[  8,  11,  -2,  -1,   8,  -3,   5,  -9,   2,  23,  -4,  -5,  11,  -7,   4,
  -8, -11,   4,   3, -15,   5,  -5,  28,  13,   4] => 2
[ 13,  -7,   1,  10,  22,   4, -21,  -5,  -7,   7,  23,  -2, -13,  11,  -2,
   6,   2,   0,  -2, -18, -18,  12,   8, -10, -12] => 1
[  3,  13,   1,   3,  10,   0,  -4,  -2,   9,   7,  12,  -7,  19,   9, -12,
  -4,  -7,   3,  -2,  -1,  13,  -3,  27,   3,  -7] => 3
[ -8,  -6,   1,  -1,   8,  -3,  -2,  13,  -9,  14,  34,   2,  10,  12, -15,
 -11,   7,   0,   3,  -3,  -1,   6,   7,  -2,  -5] => 3
[ 14,   1,  57,   1,  -1, -14,   3,  -9,  11, -12, -15, -13,  22,  11,  -5,
   7,   3,   1,  10,  -6,  19,  -7,  -9, -11,  13] => 3
[ 29,  10,  -4,  -8,  -4,  -2,  -2, -14,  -1, -15, -26, -14,  -3,  -4,  -5,
  14,  -9,  -5,  -2,  -8,   8,  -2,   9, -19,  -2] => 1
[ 0,  2, -9,  1,  5, -8,  5, -1, 17, 16, -9, -9, 15,  9, -2, -9, -4,  4,
 -1, -5, 12,  3, 22, -3,  1] => 0
[ 5,  1, -8,  4,  9, -9, -1,  8, 16, 10, 10, -7, 21,  2, -7, -3, -7, -2,
  0,  2,  7, -3, 22,  3,  2] => 3
[ 12,   9,  -6, -12,   0,   3,   7,  -9,   7,   2, -22,  -8,  16,  -4,  23,
   8, -16,   1,  -5,   2,  16,  -4,  42,   5,  14] => 2
[ 11,   9,  -9,  -4,  -3,   1,  -5,  -8,   5,  10,  -3, -13,  15,  -8,   2,
  -1, -11,   3,  -1,  -4,   4,  -6,  20,  16,   1] => 2
[  5,   9,  -6, -10,   0, -14,  16,  -7,   6,   0, -16,  -9,  10,  -3,   6,
   2,  -5,   1,   4,  -5,   3,  -6,  22,   6,   8] => 3
[ 10,   8,  -8,   2,   1, -14,   1,  -7,  21,   0, -22, -12,  22,   0,  -3,
   4, -11,   8,   4,  -6,  21,   5,  37,   1,   4] => 3
[-16,  -1,   2,   1,  14,   2,  -6,  14,  -7,  30,  49, -12,  10,   9,  -1,
 -17,  -6,   0,  -6,   6, -23,   2,  30,  20,  -6] => 2
[ 18,   8, -13, -12,  11,   2,   4,  -8,   9,  13,  -8, -24,  15, -10,   9,
  -4, -12,  -5,  -3,  -3,  15,  -1,  37,   6,  13] => 2
[ -7,   0,  -5,   9,  17,  -3,  -6,  -1,   5,  10,  17, -13,  16,  26, -10,
  -2,  -4,  -7,   4,   1,  -1,   2,  13, -10,  -4] => 0
[  2,  10, -11,  -2,   0,   2,   1,  -8,   5,   6,   1, -13,  10,  -5,  -4,
  -1, -15,   6, -18,   1,   5,  -1,  40,  18,   3] => 2
[ 20,   3,  -6,  -8,   5,  -4, -10, -12,   2,  10,  12, -16,  -2,   8,  -6,
  12, -13,   6,  -1,  -3,  -3,  -2,  15,  -5, -12] => 1
[ 32,   6,  -5,   1,   3,   4, -10, -21,   6, -13,  -5, -13,  11,  22,  -3,
   5,   5,   8,  10, -12,  19,  -1,  18,   2, -13] => 1
[ 6, -4,  3,  1,  6, -2, -6,  1, 11, 27, 15, -2, 21,  6, -5, -2,  1,  4,
  3,  2,  2,  3, 20, -7, -3] => 0
[-21,  -9,  -3,  13,  18,   2,  -8,  19,   0,  35,  61,  -2,   4,  18, -14,
 -17,  12,  10,   3,   9, -12,   9,  10,   2,   3] => 3
[ 13,  -5,  -2,  11,   4,   1, -18,  -2,   2,  17,  48,  -1,  -4,  15, -15,
  -6,   1,   7,   6,  -2,  -9,  -5,   6,  -6,  -8] => 1
[  5,  -6, -10,   2,   8,  -6,   0,  -9,   5,   8,  17,   1,   8,   8,   3,
  -2,   5,   6,  10,  -2,  -3,  -1,  -1,  -1,  -9] => 0
[ -1,  -1,  -8,  -1,  -7,  -3,   5,   2,   2,  47,  14, -10,  12,   8,  -1,
  -9,  -6,   4,   6,   6,  -6,   3,  30,  18,  -5] => 2
[ -1,   9,  -3,   0,  10,   0,  -3, -11,   7,  10,   3,  15,  19,   0,   0,
   3,  -5,  -1,   8, -10,  16,  -2,  22,  -4,   3] => 0
[ 14,   2,  -4,  11,   3, -12,  -1,  -1,  11,   4,  -7, -11,  32,   9,  -8,
  12,   1,  -1,   2,  -7,  23,  -3,  26,  -1,   1] => 0
[ -2,   1,  -4,   3,  13,   2,  -1,  10,   1,  31,  28,  -6,  13,   9,  -7,
 -12,  -3,   7,  -9,  -9,   9,   6,  34,  14, -13] => 2
[ 28,  11,  -7,  -8,   4,  12,   4, -31,   0, -15, -31, -12,   0, -15,   1,
  13, -18,   6,  -2, -12,  16,  -3,  26,  -4,  -5] => 1
---
[  1, -43,  12, -15,   8,  -3,  -5,   2, -16,  -5,  -3,   3, -10,  -4,   8,
   0,  -8,  13, -16,   7,   9,  -6,   7,   8,  26] => 9
[  5, -26,  16,  -8,  12,  -6,   6,  -1,  -4,   4,  -1,   5,   3,   3,  -1,
  -2,   4,   5,  -6,   8,   2,  -7,  15,   2,  10] => 9
[  5,   9,  -4,  -3,   1,   5,   3,  -7,  16,   0,  -5,   7,  31,  18,   1,
   1,  15,  12, -14,   7, -11,   7,   6,  -6,   7] => 8
[ -3,  24, -11,   9, -10,   4,  -2,   0,   3,  -5,  -4,  -2,  -3,  -1,  -1,
  -1,  -2, -10,   5,  -5,  -2,  10,  -7,  -4, -10] => 6
[ -5, -25,   4, -11,  -6,  -3, -17,  -6, -10, -33, -12,  21,  -2,  -4,   9,
  -8, -12,   9, -11,  10,   9,  10,   1,  11,  20] => 8
[-1, 11, -9,  4, -6,  2, -5,  0,  0,  6,  0,  0, -6,  0, -3,  0, -5, -6,
  5, -4,  0,  4,  0, -3, -5] => 6
[-3, -3, -2, -2, -2, -2, -2, -5, -2, -5, -3,  3,  5,  6, -1, -5,  2,  3,
 -6, 10,  0,  2,  1,  0,  3] => 9
[ -4,  19, -17,   2, -10,   9, -12,   6,  -5,  -2,  -4, -13,  -4,   5,   1,
   1,  -8,   1,  -2,  -6,  -1,  12, -19,  -9,   1] => 6
[  8, -25,  12, -14,  10,  -3,   3,   0,  -6,  17,   3,  -6,  -1,   9,   1,
   5,  -1,   2, -13,   2,   0,  -7,   3,   0,  16] => 8
[-1, 11, -2,  8, -3,  0,  1,  1,  0,  1,  1, -3, -1, -4, -2,  0,  2, -4,
 11, -1,  0, -1, -3, -4, -9] => 6
[  3,  14,   1,   8,   8,   2,  13,   5,   4,  22,   9, -16,  -3,  -4,  -5,
   7,   7,  -8,  10,  -8,  -4,  -6,   1,  -3, -16] => 6
[  6,  -2,   1,  -3,   4,   4,   3,   8,  -9,  20,   9, -19,  -6,   0,  -3,
   5,   0,  -1,  -2,  -4,  -1,  -3,  -5,  -4,   8] => 8
[ -1,  60, -15,  27,   1,  -2,  24,  -4,  38,   9,   2,  -4,  24,  -3, -10,
   6,  17, -22,  30,  -5, -19,   1,   2, -13, -44] => 6
[  3, -19,   0,  -6,   1,   7,  -1,   4, -11,  10,   7,  -8,  -5,   6,   3,
   4,  -5,   7, -12,  -1,   3,   7,  -6,   0,  11] => 9
[  7, -34,  -5, -30,  -5,  12, -23,   4, -28,   5,  -3,  -5,   0,  25,   5,
   1, -19,  29, -41,   5,   2,  18, -13,  -1,  46] => 8
[ 1, -9,  2, -4, -1, -3,  1, -5,  6, -7, -4,  8, 10,  3, -1,  1,  3,  2,
 -4,  6, -1,  2,  8, -1,  3] => 8
[  5,  19,  -9,   6,  -1,  11,   2,   4, -10,  19,  10, -22, -10,  -5,  -2,
   7,  -1,  -9,  12,  -9,  -4,   3, -11,  -3, -11] => 6
[  2,  -3,  -6,  -2,  -8,   2, -13,  -5,  -1, -14,  -2,   4,   4,   2,   3,
  -5,  -6,   8, -11,   1,   3,  10,  -3,   2,  10] => 8
[ -6, -19,  17,   1,  10,  -8,   7,   4,  -5,  -6,  -1,   8, -10, -14,   3,
  -3,   0,  -6,  12,   2,   8, -13,  13,   8,  -3] => 9
[ 5,  9, -4,  4,  2,  5,  2,  2, -1, 12,  4, -9, -3,  0, -3,  1,  0, -6,
  5, -7,  0,  2, -3, -3, -6] => 7
[ -7,  -6,  -9,  -3, -17,  10, -27,   5, -34, -15,   7,  -9, -43, -12,   7,
 -10, -29,   2,   3,  -8,  17,  11, -24,   6,  14] => 6
[ -1,  18,  -7,  12,   0,   4,   6,  -1,  11,  -3,   1,  -2,   8,   0,  -3,
   0,   7,  -6,   8,  -2,  -3,  -2,   0,  -4, -14] => 7
[ -2,   6, -12,   1,  -9,   9, -11,   1,  -6,  -5,   2,  -3,  -8,   4,   2,
  -1, -10,   1,  -3,  -4,   1,   9, -12,   0,   4] => 6
[ -7, -11,  -1,  -8,  -4,  -1, -12,  -5,  -4, -15,  -7,  10,   8,   9,   6,
   2,  -2,  10, -15,   7,   1,   6,   0,   4,  21] => 8
[ -6,  60, -12,  48,   4,  -1,  37,  -1,  36,   6,  14, -13,   2, -25, -11,
   4,  22, -42,  60, -16, -13, -15,   2,  -9, -60] => 7
[  8, -22,  13,  -8,  16,  -3,  11,  10, -11,  31,   8, -15, -10,  -1,  -1,
   7,   2,   1,  -4,  -1,   1,  -5,   6,   6,   8] => 8
[  4, -23,   8,  -7,   0,  -4,  -3,  -4,  -2, -10,  -7,  10,   5,   3,   2,
  -3,   0,  10, -14,   5,   5,  -2,   7,   4,  14] => 8
[ 7,  9, -7, -3, -2,  4,  0,  2,  1, 13,  2, -7, 12, 10, -6,  1,  3,  3,
 -9, -1, -4,  7, -7, -6,  5] => 8
[  7, -33,   7, -18,  10,  -4,  -4,  -1,  -6,   3,  -5,  23,   9,  11,   0,
   1,  -2,  18, -22,   7,   1,   5,   8,   4,  25] => 8
[ -1, -31,  -3, -14,  -8,   5, -20,  -4, -14, -22,  -7,  14,  -5,   8,   6,
  -1, -19,  17, -22,   6,   9,  11,  -4,   6,  27] => 9
[-1,  4, -7, -5, -6,  8, -9, -1, -5, -6,  0,  0,  5, 11,  0,  2,  4,  6,
 -6, -2,  0, 10, -6, -8,  7] => 6
[  0, -34,  15, -13,  12,  -6,  -1,   5, -16,   6,   1,  -1, -13,  -4,   5,
  -2, -11,   6,  -5,   3,  10,  -9,   5,   6,  14] => 9
[ -1, -30,  15, -13,  10,  -8,  -2,  -2,  -3,  -6,  -6,   7,  -2,  -6,   3,
  -2,  -5,  10,  -7,   8,   4, -12,  13,   7,  18] => 9
[  2,  31, -11,   6,  -4,   4,   8,  -1,  13,  12,   4, -12,   8,   2,  -6,
   6,  11, -12,   7,  -7,  -8,   2,  -4,  -6, -19] => 6
[ -5,   9,   1,  12,  -1,   0,   3,  -3,   6, -11,  -2,   7,  -1, -12,   0,
  -3,  -3,  -9,  17,  -1,  -1,  -4,   4,   2, -14] => 7
[  6,  13, -15,  -6,  -8,   8,  -8,  -6,  11,   1,  -3,   6,  31,  17,  -6,
   4,  11,   5, -20,   1, -12,  18,  -6,  -8,   7] => 8
[ -6,   9, -11,   6, -14,   7, -14,  -4,  -7, -13,  -1,   2, -12,  -2,   1,
  -3, -10,  -1,   5,  -3,   5,   8, -12,   2,   3] => 6
[  2,  15, -10,   7,  -8,   7,  -8,   5,  -5,   4,  -1,  -7,  -1,   0,  -1,
   3,   0,   0,   1,  -3,  -4,   7, -11,  -2,  -1] => 6
[ 5,  4, -1, -6,  2,  3,  3,  3,  4, 15,  2, -9,  8,  6, -2,  2,  2,  6,
 -9, 16, -5,  4, -3, -5,  2] => 7
